Below is a small trained network, with its code and all its weights. Each question gives an input and a class and asks what happens when units are switched off, that is, made to give their printed mean instead of their output.

import numpy as np


def w(rows, s, z=0):
    codes = np.array(rows[::2]) - 128.0
    scale = np.full(codes.shape[1], s)
    scale[-1] = z or s
    return codes * scale


def norm(h):
    return h / np.sqrt((h * h).mean(-1, keepdims=True) + 1e-5)


def f(y):
    return np.maximum(y, 0)


def log_softmax(a):
    a = a - a.max(-1, keepdims=True)
    return a - np.log(np.exp(a).sum(-1, keepdims=True))


def net(x, mask):
    res = np.array(x, float).reshape(1, 3) / 4 @ E
    u = 0
    for l in range(2):
        y = f(norm(res) @ A[l][:, :-1].T + A[l][:, -1])
        res = res + np.where(mask[u : u + 11], y, B[l][:, -1]) @ B[l][:, :-1]
        u += 11
    return log_softmax(norm(res)[-1] @ U[:, :-1].T + U[:, -1])


A, B = {}, {}
E = w([
[78,210,152,92,173,166,158,70,130,254,190],'x0',
[72,150,113,102,238,173,110,62,127,163,75],'x1',
[186,56,202,46,196,151,159,171,220,85,99],'x2',
],0.0039)
A[0] = w([
[93,137,22,181,89,104,90,92,41,99,154,16],'L0N0',
[134,219,155,132,54,53,155,170,126,149,238,116],'L0N1',
[151,7,137,110,129,155,79,177,114,32,19,106],'L0N2',
[14,216,132,93,254,175,73,79,87,203,168,59],'L0N3',
[204,149,193,73,111,121,219,212,227,179,220,3],'L0N4',
[182,42,148,123,124,73,174,159,102,79,164,114],'L0N5',
[195,42,157,63,190,158,162,164,232,48,145,12],'L0N6',
[183,131,186,75,119,130,156,145,194,150,223,50],'L0N7',
[153,130,133,127,101,89,215,150,132,122,185,3],'L0N8',
[48,174,54,114,227,177,129,40,146,158,112,25],'L0N9',
[95,179,177,94,248,210,167,77,123,150,148,8],'L0N10',
],0.0037,0.0026)
B[0] = w([
[124,127,83,175,172,87,75,207,78,103,185,215],'L0N0',
[85,79,183,144,37,176,158,165,76,112,187,207],'L0N1',
[202,112,123,161,215,91,117,123,236,69,152,235],'L0N2',
[107,75,101,42,181,162,148,61,92,118,81,254],'L0N3',
[196,36,155,167,41,186,66,112,104,169,125,195],'L0N4',
[79,143,145,119,196,183,140,63,140,157,140,194],'L0N5',
[126,129,142,88,153,1,224,173,150,91,164,215],'L0N6',
[119,64,147,166,83,171,49,115,114,128,92,176],'L0N7',
[131,90,174,159,114,167,112,107,111,169,144,146],'L0N8',
[121,113,83,99,172,242,85,60,85,158,152,215],'L0N9',
[83,237,118,126,116,170,158,78,187,179,47,197],'L0N10',
],0.0045,0.0051)
A[1] = w([
[86,189,145,159,68,96,160,184,90,143,163,4],'L1N0',
[160,118,207,73,129,71,201,152,254,125,72,94],'L1N1',
[177,152,89,229,154,118,90,158,150,99,82,39],'L1N2',
[206,112,169,99,72,33,119,156,133,80,132,176],'L1N3',
[122,127,160,69,133,159,153,95,141,184,95,53],'L1N4',
[114,154,158,119,118,93,120,129,110,136,90,101],'L1N5',
[101,164,144,97,133,131,171,64,126,157,103,19],'L1N6',
[141,165,136,87,97,95,117,103,104,112,108,94],'L1N7',
[73,134,76,132,118,150,131,130,68,119,142,79],'L1N8',
[115,118,155,40,148,160,174,80,170,228,61,56],'L1N9',
[138,153,63,163,174,92,96,158,174,94,97,61],'L1N10',
],0.0059,0.0025)
B[1] = w([
[146,200,84,65,140,68,222,226,200,91,141,176],'L1N0',
[218,120,156,181,183,3,171,182,66,160,131,252],'L1N1',
[72,139,161,128,46,188,104,117,231,142,83,200],'L1N2',
[72,177,102,66,211,177,121,49,97,173,103,255],'L1N3',
[120,190,119,113,65,156,96,179,122,115,79,198],'L1N4',
[125,157,139,108,120,126,86,97,159,122,161,128],'L1N5',
[130,164,102,105,150,207,135,92,202,119,128,182],'L1N6',
[111,125,155,163,170,145,117,110,170,140,177,128],'L1N7',
[187,90,134,114,195,30,139,140,141,123,133,216],'L1N8',
[95,249,104,117,33,144,119,175,165,126,74,245],'L1N9',
[109,70,180,130,77,191,114,71,138,122,164,201],'L1N10',
],0.005,0.0049)
U = w([
[153,56,230,142,33,207,141,147,91,193,169,146],'0',
[74,87,105,207,105,170,19,105,204,38,122,136],'1',
[185,211,180,121,94,86,139,221,165,188,26,105],'2',
[224,83,195,128,246,28,183,134,168,95,121,164],'3',
[98,171,72,150,78,29,176,247,90,90,219,133],'4',
[65,254,85,21,146,252,140,73,139,181,59,153],'5',
[132,154,142,148,119,110,125,109,112,140,99,1],'6',
[85,99,55,140,219,105,72,82,15,163,152,108],'7',
],0.0094,0.0065)

Each question gives the input, the list of numbers given to net, and the class t.
The units are the neurons (one row each of A and B). Each row of codes is followed by its name. A weight is (code - 128) times the scale printed after its matrix; where a second scale follows, it is the last column's (A, B and U).
mask holds one flag per neuron, layer by layer. A switched-off neuron (its flag False) gives its mean, the last column of its row in B, instead of its output. The means were averaged over made-up inputs and are rounded, as every weight is.
A unit's drop is (log p(t) with every unit on - log p(t) with that unit switched off) / (log p(t) with every unit on - log p(t) with every unit switched off).
The circuit of an input: a set's keep is (log p(t) with only the set's units on - log p(t) with every unit switched off) / (log p(t) with every unit on - log p(t) with every unit switched off). Starting from the 12 units with the biggest drops (on a tie, the unit counted first), units are removed one at a time, each time the one whose removal leaves the highest keep (on an exact tie, the one counted first), for as long as the keep stays at least 0.8.
units of the circuit, in order: the units of the circuit, biggest drop first
most important unit: the unit with the biggest drop
k most important neurons: the k neurons with the biggest drops, biggest first
k most important neurons of layer l: the k neurons of layer l with the biggest drops, biggest first
drop when u is switched off: that unit's drop, to one decimal
input [-1,-7,-1], class 0: 2 most important neurons of layer 0 -> [L0N6 L0N8]
input [-6,-7,-4], class 1: 3 most important neurons of layer 0 -> [L0N6 L0N2 L0N5]
input [7,-5,7], class 0: units of the circuit, in order -> [L0N4]
input [-5,1,-8], class 4: 2 most important neurons -> [L0N2 L1N0]
input [8,-4,-6], class 4: 3 most important neurons of layer 1 -> [L1N3 L1N0 L1N8]
input [-4,-6,-2], class 1: 4 most important neurons of layer 1 -> [L1N1 L1N3 L1N9 L1N2]
input [8,-6,-3], class 0: 2 most important neurons of layer 1 -> [L1N1 L1N9]
input [-3,-5,-1], class 1: 2 most important neurons of layer 1 -> [L1N1 L1N9]
input [2,4,7], class 2: 3 most important neurons -> [L1N1 L1N9 L0N6]
input [0,5,6], class 2: 2 most important neurons -> [L1N9 L0N10]
input [3,-3,4], class 0: 2 most important neurons of layer 0 -> [L0N4 L0N7]
input [-8,-6,-1], class 1: 3 most important neurons -> [L1N2 L0N6 L1N8]
input [-8,1,0], class 3: 2 most important neurons of layer 1 -> [L1N1 L1N9]
input [1,1,-3], class 7: most important unit -> L0N0
input [-7,-3,0], class 3: 3 most important neurons -> [L1N1 L0N9 L0N0]
input [-7,4,-7], class 1: drop when L1N2 is switched off -> 0.3
input [0,3,-7], class 7: drop when L1N4 is switched off -> 0.0
input [-3,7,-5], class 7: drop when L0N0 is switched off -> 0.5
